Here is a tiny trained network, its code and every weight. The questions are about switching its units off for an input and a class, where a switched-off unit gives its printed mean instead of its output.

import numpy as np


def w(rows, s, z=0):
    codes = np.array(rows[::2]) - 128.0
    scale = np.full(codes.shape[1], s)
    scale[-1] = z or s
    return codes * scale


def f(y):
    return np.maximum(y, 0)


def log_softmax(a):
    a = a - a.max(-1, keepdims=True)
    return a - np.log(np.exp(a).sum(-1, keepdims=True))


def net(x, mask):
    res = np.array(x, float).reshape(1, 8) / 4 @ E
    y = f(res @ A[0][:, :-1].T + A[0][:, -1])
    res = res + np.where(mask, y, B[0][:, -1]) @ B[0][:, :-1]
    return log_softmax(res[-1] @ U[:, :-1].T + U[:, -1])


A, B = {}, {}
E = w([
[129,127,128],'x0',
[128,129,128],'x1',
[135,60,185],'x2',
[7,187,210],'x3',
[219,184,184],'x4',
[128,128,127],'x5',
[128,127,128],'x6',
[127,128,128],'x7',
],0.012)
A[0] = w([
[134,42,199,183],'neuron 0',
[79,144,231,76],'neuron 1',
[107,181,206,62],'neuron 2',
[17,198,186,131],'neuron 3',
[134,195,52,227],'neuron 4',
[119,203,93,149],'neuron 5',
[161,151,153,198],'neuron 6',
[251,98,92,149],'neuron 7',
[204,70,21,253],'neuron 8',
[169,146,83,45],'neuron 9',
[129,172,183,59],'neuron 10',
[143,198,102,73],'neuron 11',
[192,70,106,159],'neuron 12',
[104,79,95,192],'neuron 13',
[215,76,85,247],'neuron 14',
],0.018,0.0045)
B[0] = w([
[91,92,84,181],'neuron 0',
[223,49,81,203],'neuron 1',
[223,78,145,186],'neuron 2',
[136,209,12,252],'neuron 3',
[145,127,223,185],'neuron 4',
[112,198,126,173],'neuron 5',
[143,167,157,160],'neuron 6',
[16,218,117,220],'neuron 7',
[171,31,228,239],'neuron 8',
[159,165,176,158],'neuron 9',
[194,103,145,163],'neuron 10',
[154,181,155,158],'neuron 11',
[51,136,116,191],'neuron 12',
[122,75,145,175],'neuron 13',
[3,172,168,216],'neuron 14',
],0.033,0.023)
U = w([
[123,108,191,219],'0',
[111,229,28,214],'1',
[67,71,124,21],'2',
[106,128,10,52],'3',
[105,189,158,98],'4',
[199,199,106,2],'5',
[59,181,89,213],'6',
[197,114,108,184],'7',
],0.012,0.0057)

Each question gives the input, the list of numbers given to net, and the class t.
The units are the neurons (one row each of A and B). Each row of codes is followed by its name. A weight is (code - 128) times the scale printed after its matrix; where a second scale follows, it is the last column's (A, B and U).
mask holds one flag per neuron, in row order. A switched-off neuron (its flag False) gives its mean, the last column of its row in B, instead of its output. The means were averaged over made-up inputs and are rounded, as every weight is.
A unit's drop is (log p(t) with every unit on - log p(t) with that unit switched off) / (log p(t) with every unit on - log p(t) with every unit switched off).
The circuit of an input: a set's keep is (log p(t) with only the set's units on - log p(t) with every unit switched off) / (log p(t) with every unit on - log p(t) with every unit switched off). Starting from the 12 units with the biggest drops (on a tie, the unit counted first), units are removed one at a time, each time the one whose removal leaves the highest keep (on an exact tie, the one counted first), for as long as the keep stays at least 0.8.
circuit, biggest first: the units of the circuit, biggest drop first
unit that matters most: the unit with the biggest drop
k most important neurons: the k neurons with the biggest drops, biggest first
drop of u: that unit's drop, to one decimal
input [-7,1,-8,1,6,-4,-5,-3], class 5: circuit, biggest first -> neuron 14
input [8,7,2,-8,2,6,-5,3], class 6: 4 most important neurons -> neuron 7; neuron 14; neuron 12; neuron 2
input [-3,-3,-8,-5,0,-1,-5,-4], class 0: 2 most important neurons -> neuron 8; neuron 3
input [5,-3,0,5,-6,2,2,-5], class 1: 3 most important neurons -> neuron 3; neuron 8; neuron 0
input [-2,-2,6,6,0,2,4,-5], class 3: 4 most important neurons -> neuron 3; neuron 8; neuron 0; neuron 4
input [3,8,4,-3,0,1,3,-1], class 2: 2 most important neurons -> neuron 3; neuron 8
input [-6,3,3,0,8,-3,-1,-5], class 6: circuit, biggest first -> neuron 8; neuron 3; neuron 4
input [-3,-7,3,-7,0,4,8,-8], class 2: 3 most important neurons -> neuron 8; neuron 3; neuron 5
input [4,6,1,-4,-4,2,4,-4], class 2: 2 most important neurons -> neuron 12; neuron 2
input [-6,7,2,-3,0,-2,-6,8], class 2: 4 most important neurons -> neuron 3; neuron 8; neuron 5; neuron 11
input [8,7,-3,-3,0,-6,4,2], class 0: 2 most important neurons -> neuron 3; neuron 8
input [-6,-8,5,-2,2,-2,0,1], class 6: 2 most important neurons -> neuron 1; neuron 7
input [-2,1,1,7,2,6,4,5], class 7: 2 most important neurons -> neuron 1; neuron 2
input [-7,4,1,4,6,-2,7,-7], class 7: circuit, biggest first -> neuron 1
input [4,3,-4,-6,7,6,-4,-5], class 4: 2 most important neurons -> neuron 7; neuron 8
input [-3,7,0,-5,-8,-2,-2,-2], class 0: 2 most important neurons -> neuron 8; neuron 3
input [-6,-7,0,1,3,7,7,-6], class 5: drop of neuron 13 -> 0.2
input [0,5,6,6,4,0,7,-7], class 7: drop of neuron 2 -> 0.2
input [-4,8,-2,1,-6,1,5,8], class 1: drop of neuron 14 -> 0.4
input [-3,6,2,7,-7,4,-1,8], class 3: unit that matters most -> neuron 1
